Below are the code and all the weights of a small trained network. Each question names an input and a class and asks about switching units off, where a switched-off unit gives its printed mean instead of its output.

import numpy as np


def w(rows, s, z=0):
    codes = np.array(rows[::2]) - 128.0
    scale = np.full(codes.shape[1], s)
    scale[-1] = z or s
    return codes * scale


def f(y):
    return np.maximum(y, 0)


def log_softmax(a):
    a = a - a.max(-1, keepdims=True)
    return a - np.log(np.exp(a).sum(-1, keepdims=True))


def net(x, mask):
    res = np.array(x, float).reshape(1, 8) / 4 @ E
    y = f(res @ A[0][:, :-1].T + A[0][:, -1])
    res = res + np.where(mask, y, B[0][:, -1]) @ B[0][:, :-1]
    return log_softmax(res[-1] @ U[:, :-1].T + U[:, -1])


A, B = {}, {}
E = w([
[134,134,142],'x0',
[132,132,138],'x1',
[117,115,103],'x2',
[142,141,160],'x3',
[142,146,164],'x4',
[121,124,120],'x5',
[192,203,44],'x6',
[2,227,151],'x7',
],0.0082)
A[0] = w([
[93,91,165,105],'neuron 0',
[166,193,100,85],'neuron 1',
[175,115,152,54],'neuron 2',
[166,177,73,72],'neuron 3',
[152,71,95,56],'neuron 4',
[183,115,167,54],'neuron 5',
[107,117,181,67],'neuron 6',
[138,170,44,84],'neuron 7',
[71,48,166,215],'neuron 8',
[143,80,114,50],'neuron 9',
[7,160,168,123],'neuron 10',
[151,147,107,86],'neuron 11',
[135,124,149,253],'neuron 12',
[170,172,124,80],'neuron 13',
[61,220,108,94],'neuron 14',
[159,162,113,79],'neuron 15',
[164,146,110,108],'neuron 16',
[160,178,196,224],'neuron 17',
[110,109,16,142],'neuron 18',
[197,105,134,44],'neuron 19',
[88,76,150,69],'neuron 20',
[132,137,136,254],'neuron 21',
[132,156,40,84],'neuron 22',
[53,144,158,177],'neuron 23',
[196,48,85,41],'neuron 24',
[107,79,165,187],'neuron 25',
[59,157,115,108],'neuron 26',
],0.013,0.0049)
B[0] = w([
[91,197,135,165],'neuron 0',
[61,136,127,174],'neuron 1',
[129,98,153,151],'neuron 2',
[81,142,163,178],'neuron 3',
[121,85,150,167],'neuron 4',
[106,94,126,156],'neuron 5',
[120,148,170,154],'neuron 6',
[99,152,139,187],'neuron 7',
[128,226,111,216],'neuron 8',
[119,70,144,151],'neuron 9',
[128,87,121,254],'neuron 10',
[68,157,154,146],'neuron 11',
[206,163,80,191],'neuron 12',
[108,153,156,153],'neuron 13',
[168,3,177,234],'neuron 14',
[79,122,169,150],'neuron 15',
[91,195,171,157],'neuron 16',
[156,127,91,193],'neuron 17',
[116,143,102,194],'neuron 18',
[119,98,175,172],'neuron 19',
[107,182,165,157],'neuron 20',
[189,132,1,194],'neuron 21',
[156,173,166,182],'neuron 22',
[191,73,103,221],'neuron 23',
[152,96,177,208],'neuron 24',
[107,209,108,184],'neuron 25',
[176,78,164,197],'neuron 26',
],0.0068,0.0094)
U = w([
[121,7,154,24],'0',
[135,124,38,254],'1',
[155,125,26,195],'2',
[26,189,157,23],'3',
],0.011,0.0045)

Each question gives the input, the list of numbers given to net, and the class t.
The units are the neurons (one row each of A and B). Each row of codes is followed by its name. A weight is (code - 128) times the scale printed after its matrix; where a second scale follows, it is the last column's (A, B and U).
mask holds one flag per neuron, in row order. A switched-off neuron (its flag False) gives its mean, the last column of its row in B, instead of its output. The means were averaged over made-up inputs and are rounded, as every weight is.
A unit's drop is (log p(t) with every unit on - log p(t) with that unit switched off) / (log p(t) with every unit on - log p(t) with every unit switched off).
The circuit of an input: a set's keep is (log p(t) with only the set's units on - log p(t) with every unit switched off) / (log p(t) with every unit on - log p(t) with every unit switched off). Starting from the 12 units with the biggest drops (on a tie, the unit counted first), units are removed one at a time, each time the one whose removal leaves the highest keep (on an exact tie, the one counted first), for as long as the keep stays at least 0.8.
units of the circuit, in order: the units of the circuit, biggest drop first
unit that matters most: the unit with the biggest drop
k most important neurons: the k neurons with the biggest drops, biggest first
drop when u is switched off: that unit's drop, to one decimal
input [-5,-3,-7,-1,-3,1,-4,-3], class 3: units of the circuit, in order : [neuron 23; neuron 14]
input [5,0,-7,5,2,0,3,8], class 0: units of the circuit, in order : [neuron 14]
input [4,-1,-7,-7,5,7,-4,-4], class 1: units of the circuit, in order : [neuron 14; neuron 8]
input [3,-4,7,-6,4,6,3,4], class 0: units of the circuit, in order : [neuron 14; neuron 8]
input [1,-4,-4,6,5,-8,-2,5], class 0: 2 most important neurons : [neuron 14; neuron 10]
input [-1,2,4,7,6,4,-2,-4], class 1: units of the circuit, in order : [neuron 14; neuron 26]
input [-6,1,6,0,-3,-6,-2,5], class 0: 3 most important neurons : [neuron 14; neuron 26; neuron 10]
input [-5,2,0,-5,8,-5,-7,-7], class 1: units of the circuit, in order : [neuron 8; neuron 14]
input [-1,2,-7,8,-7,-8,-6,5], class 1: 2 most important neurons : [neuron 23; neuron 8]
input [5,-1,8,2,-5,-1,-1,5], class 0: 2 most important neurons : [neuron 14; neuron 26]
input [5,-3,6,-2,6,-6,-5,-1], class 1: drop when neuron 13 is switched off : 0.0
input [3,-5,-5,5,7,-3,4,-8], class 0: drop when neuron 19 is switched off : 0.2
input [8,8,-8,3,-1,6,6,-8], class 0: drop when neuron 24 is switched off : 0.2
input [2,-3,3,-5,2,3,4,1], class 3: unit that matters most : neuron 23
